Where the symbols take the states:
at | ba va si ze ga te
s53 | s950 s73 s127 s317 s704 s891
s196 | s27 s616 s762 s264 s937 s353
s64 | s121 s329 s865 s774 s334 s244
s785 | s822 s148 s27 s423 s942 s762
s480 | s704 s865 s329 s891 s297 s546
s499 | s161 s704 s121 s73 s667 s865
s865 | s499 s480 s64 s531 s822 s423
s704 | s746 s499 s969 s53 s96 s480
s244 | s64 s970 s423 s100 s27 s264
s786 | s891 s897 s75 s611 s546 s950
s428 | s590 s657 s325 s728 s391 s195
s121 | s264 s969 s499 s89 s353 s64
s950 | s786 s104 s48 s309 s746 s53
s616 | s185 s196 s463 s797 s997 s332
s48 | s75 s300 s950 s997 s797 s127
s325 | s317 s842 s428 s297 s891 s611
s334 | s353 s728 s822 s64 s657 s27
s75 | s391 s100 s786 s195 s970 s48
s329 | s969 s64 s480 s391 s728 s970
s611 | s325 s942 s195 s148 s786 s309
s746 | s546 s161 s797 s950 s463 s704
s297 | s96 s822 s728 s480 s325 s148
s929 | s884 s317 s328 s667 s73 s842
s185 | s728 s27 s148 s970 s195 s616
s328 | s937 s590 s929 s353 s89 s657
s332 | s616 s353 s96 s969 s590 s728
s423 | s865 s546 s244 s897 s785 s161
s797 | s970 s264 s746 s48 s616 s969
s127 | s48 s89 s53 s590 s969 s391
s997 | s195 s937 s309 s616 s48 s590
s96 | s463 s667 s332 s704 s317 s297
s822 | s667 s297 s334 s865 s842 s785
s100 | s774 s75 s897 s527 s244 s300
s89 | s300 s127 s73 s328 s121 s774
s463 | s148 s762 s616 s746 s309 s96
s969 | s797 s121 s704 s127 s332 s329
s590 | s997 s328 s317 s332 s127 s428
s148 | s297 s785 s185 s546 s611 s463
s531 | s73 s891 s774 s842 s865 s897
s309 | s611 s884 s997 s463 s950 s317
s264 | s244 s797 s161 s300 s196 s121
s842 | s929 s325 s657 s822 s531 s942
s970 | s329 s244 s546 s75 s185 s797
s104 | s897 s950 s300 s884 s161 s73
s942 | s842 s611 s527 s785 s897 s884
s762 | s785 s463 s196 s161 s884 s667
s728 | s332 s334 s297 s329 s428 s185
s195 | s428 s527 s611 s185 s75 s997
s884 | s942 s309 s937 s762 s104 s929
s891 | s53 s531 s391 s325 s480 s786
s937 | s527 s997 s884 s196 s300 s328
s391 | s127 s774 s891 s428 s329 s75
s300 | s100 s48 s104 s937 s264 s89
s161 | s423 s746 s264 s104 s762 s499
s657 | s328 s428 s842 s334 s774 s527
s546 | s480 s423 s970 s786 s148 s746
s27 | s334 s185 s785 s244 s527 s196
s353 | s196 s332 s667 s121 s328 s334
s667 | s762 s96 s353 s499 s929 s822
s774 | s89 s391 s531 s657 s64 s100
s897 | s531 s786 s100 s942 s423 s104
s317 | s309 s929 s590 s96 s53 s325
s527 | s657 s195 s942 s27 s100 s937
s73 | s104 s53 s89 s929 s499 s531

The rows follow the links: the fewer symbols apart two states are, the more alike their rows tend to be.

Each row is also shifted at random along 10 hidden directions that mean nothing.

Some states, each with a row of numbers:
s325 -> 2 -13 24 -3 -66 33 0 -29 5 -24 60 34 18 -8 -13 -29 38 -3 8 10 -1 -39 -1 18 17 -8 24 -9 4 16 3 17 -28 14 27 -27 5 -29 -10 -9 11 -34 0 37 16 -49 25 22 15 35 -17 4 25 -5 -61 -28 -105 11 -16 -16 18 29 -31 14 -34 14 41 -28
s244 -> -17 9 4 -5 -38 23 23 14 17 -1 15 -43 -14 -25 12 35 -8 20 28 -64 -33 18 14 19 1 29 -12 -11 38 -23 -36 -27 28 13 12 6 -24 25 27 21 -49 16 4 4 20 25 29 -7 -11 33 7 -4 -41 -17 -68 -16 -3 67 -22 -10 -1 -28 -12 -11 6 -26 10 -17
s127 -> 11 -8 -1 38 -31 5 2 -1 -14 7 8 -26 13 -11 33 -41 33 0 -63 -42 -35 -16 -40 -33 -17 -2 10 2 -4 27 -16 5 10 -5 -10 -36 -11 14 -8 -37 -8 -8 -12 11 -15 9 2 -5 24 -35 -3 -3 -5 -20 -73 -25 -6 -31 27 10 30 5 4 -1 -17 -8 -13 -13
s297 -> -9 -25 -29 -8 -49 17 -8 -14 -13 20 16 -12 13 -17 -2 -21 36 -37 26 24 48 5 -43 7 -9 -1 48 -27 -7 15 2 -18 -23 9 37 -37 28 3 -36 -9 12 36 -19 4 44 -9 -22 31 20 41 -43 83 -17 16 -5 -13 9 73 2 -19 2 -1 -34 35 3 4 73 -26
s746 -> 14 -1 -17 24 -5 12 18 3 12 14 6 50 -11 -31 -13 -56 51 -20 -10 46 -9 -12 -34 -21 -11 6 27 -67 -28 50 31 -37 -25 22 41 -46 -2 -56 -24 12 -6 -8 -3 29 44 -11 20 5 31 13 -8 55 15 17 -26 -9 -8 42 18 -11 25 -31 10 40 -18 25 44 -24
s329 -> -17 4 -39 32 72 9 -14 67 -43 23 -110 -38 -34 25 -17 5 14 -54 -64 43 -18 16 -23 -37 -11 14 -12 -3 7 1 52 -14 16 -8 -8 -32 -61 -10 -56 -1 -16 40 -31 -24 -34 34 -41 -1 30 -46 17 -28 0 63 23 65 86 -11 -25 3 22 -39 4 20 30 -9 -30 30
s657 -> -12 3 32 -26 15 1 1 7 -17 -22 43 15 20 21 10 21 -16 18 11 -13 -3 -4 -6 3 46 -4 -37 48 -12 -22 20 41 -14 -32 -11 8 -2 30 11 3 -5 -21 7 -9 19 -14 36 -28 -20 6 11 14 37 6 40 10 -37 -37 -11 -33 -29 9 10 -53 27 -8 -44 -5
s148 -> -10 -17 45 -28 -4 -7 10 -12 -20 -35 73 16 25 -12 -30 44 -20 39 24 15 -13 27 52 76 54 -91 -49 48 23 -42 0 59 -58 -10 -10 29 29 2 72 46 51 -53 30 -52 20 6 19 60 -29 24 -15 -44 52 -36 81 -21 -57 -118 -42 7 -21 66 -14 -42 -18 59 -26 1
s527 -> -4 0 41 0 2 9 26 14 36 -7 61 9 56 -24 6 -30 5 34 13 -7 -33 1 -35 25 21 16 -19 13 -1 -15 -8 15 12 18 2 1 22 -22 47 -3 -19 29 -17 10 57 -36 21 3 14 9 -1 29 -26 -24 -21 -29 0 -3 4 -32 25 -4 4 -32 12 -10 18 6
s96 -> -3 19 -14 -11 20 -27 -22 12 33 -17 -50 -43 12 -13 -20 35 -42 -25 46 15 50 -4 49 17 -11 -15 11 19 -9 -3 -17 -6 12 31 -33 40 50 -3 52 10 38 30 24 -9 13 -7 4 37 -14 58 -36 9 -52 -10 39 15 57 5 40 -14 -51 -1 -10 -14 0 17 30 56
s704 -> 16 -3 -11 -2 -84 11 -10 -65 -34 -19 21 -34 -65 3 -28 30 28 18 18 -35 -3 -8 92 20 0 -68 28 -5 21 2 15 35 -28 -26 11 3 25 36 11 33 17 -80 40 -30 -1 28 10 55 -21 13 -25 -3 24 -29 -27 -5 -40 36 -28 29 22 39 -15 16 -65 22 7 -32
s121 -> -8 4 -7 -2 38 0 0 -13 -55 -31 17 44 -62 47 6 24 17 13 -11 9 20 17 13 -34 27 -28 -33 -17 -30 -6 29 -1 -39 -36 18 -5 -19 47 -27 33 -63 -42 8 -21 9 36 45 -61 -18 -24 11 80 71 15 80 25 -18 71 6 -8 -33 -32 40 -26 10 7 -34 -27
s822 -> 5 -8 -34 -49 -34 28 -15 -38 -15 27 0 74 -39 9 1 -25 12 -32 57 1 98 -23 -23 -25 0 -6 34 -27 -65 12 19 -24 -26 -35 47 -19 18 -2 -62 -6 9 -10 -16 16 -6 9 -1 -37 -35 10 -22 84 53 46 55 15 -26 91 4 -17 -46 -14 2 24 10 -15 23 -41
s100 -> -5 4 8 17 60 1 21 3 -7 -10 -23 19 4 36 -13 -6 6 16 -84 -7 -65 1 8 -13 -7 10 -25 -28 45 4 -40 6 42 6 7 -6 -65 -35 13 -2 -70 11 -24 -6 -34 -9 -12 -16 13 -83 32 -79 -13 -21 -39 18 1 30 -12 19 43 -34 16 -10 -4 -32 8 30
s104 -> 24 -11 4 18 -11 -8 8 -39 20 26 61 27 46 16 3 -59 17 34 -34 52 -60 8 -15 22 14 -6 17 5 28 2 -7 22 -18 -15 33 9 9 -30 -10 11 44 -27 8 -18 0 -23 -39 20 11 -43 30 -32 28 -20 -32 -44 -25 -84 -9 37 57 23 26 25 -33 18 -17 -26
s897 -> -9 -8 -7 -15 53 -4 16 -15 13 -10 14 30 -5 21 -20 25 -31 21 -8 28 -4 18 24 11 16 28 -13 -18 25 -18 -28 -13 8 14 23 16 -9 -15 -5 13 -22 33 17 32 15 -24 6 -14 0 11 36 -23 -5 -1 33 -2 -5 36 -15 2 -29 -26 -7 -9 13 14 1 32
s309 -> 1 -3 8 12 20 -37 10 37 35 -26 -8 -86 51 -37 6 41 -37 5 -22 -40 -65 21 -26 33 -4 5 -26 64 -10 11 -13 -4 26 32 -55 9 1 9 35 -19 10 36 15 -15 31 -11 -14 43 12 4 -3 -3 -77 -24 -29 -19 65 -73 27 3 -5 19 -5 -3 15 43 -32 35
s842 -> 1 -13 -18 -44 -46 17 -18 -25 19 33 -21 42 -4 -7 26 -45 -4 -28 39 -30 60 -45 -43 -15 -14 26 45 -5 -65 12 18 -34 5 -23 26 -14 16 -11 -62 -31 27 8 -26 37 -10 -29 -12 -28 -11 7 -9 27 5 38 -16 3 -15 27 7 -15 -25 2 -9 22 18 -17 11 -13
s797 -> 6 9 21 27 -34 32 1 -1 -21 -16 44 92 -17 -9 4 -7 17 0 27 43 34 -31 7 -26 -3 17 -23 -63 15 8 -7 9 -31 24 31 -3 -10 -13 5 32 23 -73 19 53 -42 13 62 -42 -22 54 13 -36 65 6 -5 -15 -131 -27 -25 -9 -12 22 -1 0 -32 -18 -6 -46
s75 -> -1 1 16 38 39 24 26 -4 2 -6 4 39 0 -9 -23 -29 36 20 -34 9 -11 -29 14 -21 -19 4 5 -73 29 19 -14 10 12 33 4 -37 -11 -46 48 -5 -51 15 -18 25 11 -13 32 13 30 -14 1 -16 -11 -32 -37 -2 -27 76 3 -11 33 -23 -1 -11 -28 -23 70 29
s300 -> 8 6 -2 30 13 -4 28 22 24 26 51 -14 24 -18 24 -28 10 29 3 13 -26 39 -44 -6 10 34 0 -11 4 8 7 -9 -7 3 0 -3 17 13 -10 5 -19 43 4 0 63 -11 -2 -1 36 12 7 74 -31 3 4 -40 48 27 16 -14 33 -22 15 -3 17 4 9 -12
s328 -> 19 29 39 -9 24 -6 -15 -14 33 -25 -48 50 5 31 -14 -31 -2 14 -4 -16 19 -72 44 -20 1 -16 0 -7 -27 9 3 35 43 -18 -33 27 17 -44 50 -6 -5 -43 -11 10 -38 -8 17 -29 -23 -42 9 -56 10 1 -12 50 -13 -20 25 -19 6 -13 38 -27 -18 -41 -1 30

From each start, follow one symbol. Which state do you reach?
Answers are names.
---
10 18 15 8 0 1 -2 -22 20 -28 -9 12 -42 13 -1 -6 9 37 13 -42 19 -51 43 -19 -8 3 10 -34 -9 14 4 18 19 -9 3 10 29 5 33 12 -30 -17 4 22 12 -1 44 -25 -6 1 -3 25 12 -6 -25 6 -16 69 34 -13 -2 -41 24 -32 -21 -31 27 18
te
s774
---
-1 10 -8 12 -4 -11 2 4 -4 20 19 -17 4 -4 24 -5 -22 18 24 12 7 43 11 4 -2 8 -1 3 41 -24 -26 -3 0 -9 -3 25 8 25 7 27 25 12 6 -28 -8 31 -10 -11 -11 10 16 -3 -9 -6 21 -11 27 -16 -10 18 13 14 17 7 0 -21 -15 -19
ze
s300
---
-7 -14 5 -48 29 -16 7 -37 -12 -3 27 47 -9 13 -10 19 -29 18 3 -14 46 8 4 15 11 -30 -18 9 -32 -7 -8 -8 -33 -14 -5 4 9 0 -10 -5 -16 8 0 -14 2 -24 4 -29 -15 -35 2 23 26 -14 80 -8 5 15 8 17 -55 4 2 -18 25 15 -12 11
ba
s842
---
-18 -1 26 9 57 19 23 26 -4 -38 29 47 4 -11 -15 6 29 3 -13 18 16 -25 -20 -19 1 30 -26 -61 -14 29 -5 -3 -7 51 -8 -38 -12 -40 20 -4 -89 27 -19 52 42 -33 66 -30 29 20 -20 43 -8 -7 6 -11 -52 94 7 -37 -16 -31 -17 -19 11 1 55 10
te
s997
---
10 -6 -17 12 -7 -24 -16 -15 14 29 -2 -37 38 26 17 -27 -7 -8 -41 31 -55 37 -35 13 1 36 27 31 24 -3 -5 -8 8 -14 23 8 -12 11 -68 -19 43 26 13 -2 -17 -13 -65 12 22 -12 33 -15 -9 19 -41 -15 35 -62 1 23 46 -1 2 41 0 5 -34 -19
ze
s929
---
-16 -9 -4 13 37 14 7 5 -3 11 19 12 15 18 14 -37 15 -7 -15 36 -4 27 -47 -20 14 47 2 -14 6 -4 6 -1 -3 -15 21 -29 -3 6 -41 -4 -25 46 -12 18 42 -13 -21 -31 35 6 15 56 3 30 29 -8 26 43 3 -29 15 -44 -6 -13 18 -20 7 8
ba
s89
---
9 -12 10 49 -79 7 5 -20 -31 11 94 -70 37 -25 33 -25 43 23 -11 -10 -41 69 -24 25 -1 -27 13 24 52 -14 -22 35 -40 -7 -2 -26 26 58 3 12 18 -11 4 -31 38 37 -17 45 31 25 -35 53 -4 -40 -41 -54 6 -30 8 4 62 52 -23 3 -30 14 21 -55
te
s329
---
2 15 30 -3 -20 9 -13 5 31 -17 41 -24 38 -10 -2 -26 16 20 40 27 -9 5 10 21 29 -12 15 16 10 -24 9 31 -3 -14 -6 24 50 6 41 27 15 -17 7 -21 48 0 -1 14 -3 35 -12 43 -6 -9 -5 -11 16 -15 2 -27 36 -3 16 -18 -27 -19 24 -18
si
s667
---
-9 -18 -13 -8 -8 8 -19 -7 -62 32 23 22 23 13 39 -17 -2 -35 5 27 82 32 -57 -19 6 -28 8 21 6 -16 -8 4 -37 -24 -21 -23 15 38 -45 -20 49 14 -29 -21 -39 19 -41 -16 0 -5 -28 29 38 18 97 -4 -9 -55 12 -5 -27 54 -16 -8 34 -10 -13 -17
ga
s428
---
-6 10 2 -24 -32 -11 10 30 36 26 -43 -35 26 -30 41 -16 -37 -11 21 -92 24 -25 -48 0 -42 24 -2 28 -7 -15 -60 -38 74 22 -18 22 -14 -3 38 -34 7 37 -34 9 -53 23 -12 -34 -40 -15 -12 -41 -68 -9 -52 2 36 -19 28 -7 -20 -4 0 -13 29 -62 -6 19
te
s196
---
13 13 3 -7 -34 1 -16 -4 68 25 -61 25 -30 -28 -1 -45 -27 -8 47 -20 7 -62 21 2 -24 1 30 -1 -27 3 44 -23 43 -1 21 34 29 -47 42 19 77 -35 5 14 -24 15 17 3 -43 22 20 -60 3 25 -57 23 17 -57 -1 11 5 -7 36 17 -28 -20 -11 4
ze
s104
---
-3 1 32 8 1 -8 20 13 -40 -41 71 4 5 -19 -9 37 40 26 -22 -2 -20 22 6 3 24 -63 -47 -10 -3 11 0 25 -55 13 -17 -5 -8 17 37 32 -65 -39 3 -39 45 25 50 0 1 -15 -29 68 26 -35 37 -18 -41 23 -4 -4 8 0 4 -30 -5 30 1 -38
si
s463
---
-8 -37 -19 -14 -26 -13 17 -10 -67 0 -3 -60 -51 -6 -14 58 6 8 -57 -71 -76 34 7 23 8 -68 -31 19 13 -8 15 -15 -28 -15 5 -33 -61 46 -16 7 -46 -17 9 -74 -5 49 -12 39 -10 -63 5 4 2 -24 -14 4 27 15 -30 47 5 8 -17 12 11 60 -45 -19
ze
s786
---
4 14 1 -22 -21 -6 -22 -7 25 -14 17 8 45 5 18 -24 -12 -21 31 24 -2 -6 -32 9 2 16 14 18 -24 4 -22 -22 11 12 35 20 14 -14 -15 -8 25 -3 5 30 -2 -16 -6 -21 -11 29 -1 18 0 6 -28 -7 -23 -29 17 -21 -10 -5 2 18 -4 1 3 -22
ga
s929
---
5 34 3 -24 88 -27 11 52 47 -52 -48 -10 -15 1 -29 66 -26 -3 19 35 -24 -5 11 0 11 80 -33 -13 -37 25 26 -42 19 39 4 38 -36 -15 -18 19 -70 40 26 38 55 -53 38 -30 -3 47 34 38 -34 28 -6 20 21 84 -20 -38 -36 -69 4 9 37 31 4 29
ba
s942
